Below is a small trained network, with its code and all its weights. Each question gives an input and a class and asks what happens when units are switched off, that is, made to give their printed mean instead of their output.

import numpy as np


def w(rows, s, z=0):
    codes = np.array(rows[::2]) - 128.0
    scale = np.full(codes.shape[1], s)
    scale[-1] = z or s
    return codes * scale


def f(y):
    return np.maximum(y, 0)


def log_softmax(a):
    a = a - a.max(-1, keepdims=True)
    return a - np.log(np.exp(a).sum(-1, keepdims=True))


def net(x, mask):
    res = np.array(x, float).reshape(1, 5) / 4 @ E
    y = f(res @ A[0][:, :-1].T + A[0][:, -1])
    res = res + np.where(mask, y, B[0][:, -1]) @ B[0][:, :-1]
    return log_softmax(res[-1] @ U[:, :-1].T + U[:, -1])


A, B = {}, {}
E = w([
[104,188,216],'x0',
[129,154,93],'x1',
[165,2,173],'x2',
[19,120,186],'x3',
[197,145,186],'x4',
],0.0088)
A[0] = w([
[174,213,114,101],'n0',
[96,32,57,117],'n1',
[67,143,89,157],'n2',
[186,90,191,132],'n3',
[89,180,86,59],'n4',
[129,196,107,177],'n5',
[195,88,189,132],'n6',
[178,41,78,163],'n7',
[207,55,50,119],'n8',
[87,203,45,179],'n9',
[65,148,251,157],'n10',
[100,92,44,117],'n11',
[188,194,95,12],'n12',
[67,58,43,127],'n13',
[93,71,105,9],'n14',
[171,180,116,126],'n15',
[200,163,71,129],'n16',
[47,185,181,19],'n17',
[139,83,116,170],'n18',
[124,193,69,254],'n19',
[85,206,75,42],'n20',
[24,99,118,210],'n21',
[192,199,157,114],'n22',
[152,70,110,167],'n23',
[96,170,93,73],'n24',
[198,205,69,109],'n25',
[165,191,22,102],'n26',
],0.012,0.0048)
B[0] = w([
[166,136,138,193],'n0',
[34,149,92,218],'n1',
[113,184,159,186],'n2',
[217,209,47,193],'n3',
[87,238,97,169],'n4',
[129,118,167,198],'n5',
[176,179,88,197],'n6',
[19,123,48,238],'n7',
[82,105,81,244],'n8',
[187,200,169,229],'n9',
[179,45,157,255],'n10',
[107,178,79,189],'n11',
[152,104,120,174],'n12',
[65,172,105,212],'n13',
[1,152,105,155],'n14',
[175,125,117,176],'n15',
[155,60,59,207],'n16',
[55,24,128,202],'n17',
[46,164,136,181],'n18',
[205,135,171,231],'n19',
[118,170,148,186],'n20',
[66,112,200,234],'n21',
[169,99,101,189],'n22',
[73,133,117,196],'n23',
[134,246,106,161],'n24',
[176,113,112,213],'n25',
[177,108,95,218],'n26',
],0.0078,0.0093)
U = w([
[130,252,77,144],'0',
[65,131,127,2],'1',
[151,211,105,143],'2',
[212,131,122,147],'3',
[104,159,205,135],'4',
[98,61,93,161],'5',
],0.011,0.0082)

Each question gives the input, the list of numbers given to net, and the class t.
The units are the neurons (one row each of A and B). Each row of codes is followed by its name. A weight is (code - 128) times the scale printed after its matrix; where a second scale follows, it is the last column's (A, B and U).
mask holds one flag per neuron, in row order. A switched-off neuron (its flag False) gives its mean, the last column of its row in B, instead of its output. The means were averaged over made-up inputs and are rounded, as every weight is.
A unit's drop is (log p(t) with every unit on - log p(t) with that unit switched off) / (log p(t) with every unit on - log p(t) with every unit switched off).
The circuit of an input: a set's keep is (log p(t) with only the set's units on - log p(t) with every unit switched off) / (log p(t) with every unit on - log p(t) with every unit switched off). Starting from the 12 units with the biggest drops (on a tie, the unit counted first), units are removed one at a time, each time the one whose removal leaves the highest keep (on an exact tie, the one counted first), for as long as the keep stays at least 0.8.
circuit, biggest first: the units of the circuit, biggest drop first
top k neurons: the k neurons with the biggest drops, biggest first
drop of u: that unit's drop, to one decimal
input [4,-5,4,7,5], class 3: circuit, biggest first -> [n3, n10]
input [6,6,-6,6,-5], class 4: top neuron -> [n17]
input [-2,-2,8,-7,0], class 0: top 4 neurons -> [n3, n6, n10, n17]
input [4,-7,5,-7,-7], class 0: top 2 neurons -> [n10, n17]
input [8,-2,2,6,1], class 5: top 3 neurons -> [n17, n10, n9]
input [0,3,7,2,5], class 2: top 4 neurons -> [n3, n6, n17, n16]
input [7,-5,0,7,2], class 5: top 3 neurons -> [n17, n10, n9]
input [-1,4,-1,8,-5], class 4: top 2 neurons -> [n21, n7]
input [6,4,7,-3,-8], class 1: drop of n16 -> 0.2
input [-8,-2,-4,1,8], class 3: drop of n13 -> 0.1
input [-6,-2,-1,2,-5], class 0: drop of n11 -> 0.2
input [-8,-3,-1,8,-1], class 1: drop of n1 -> 0.1
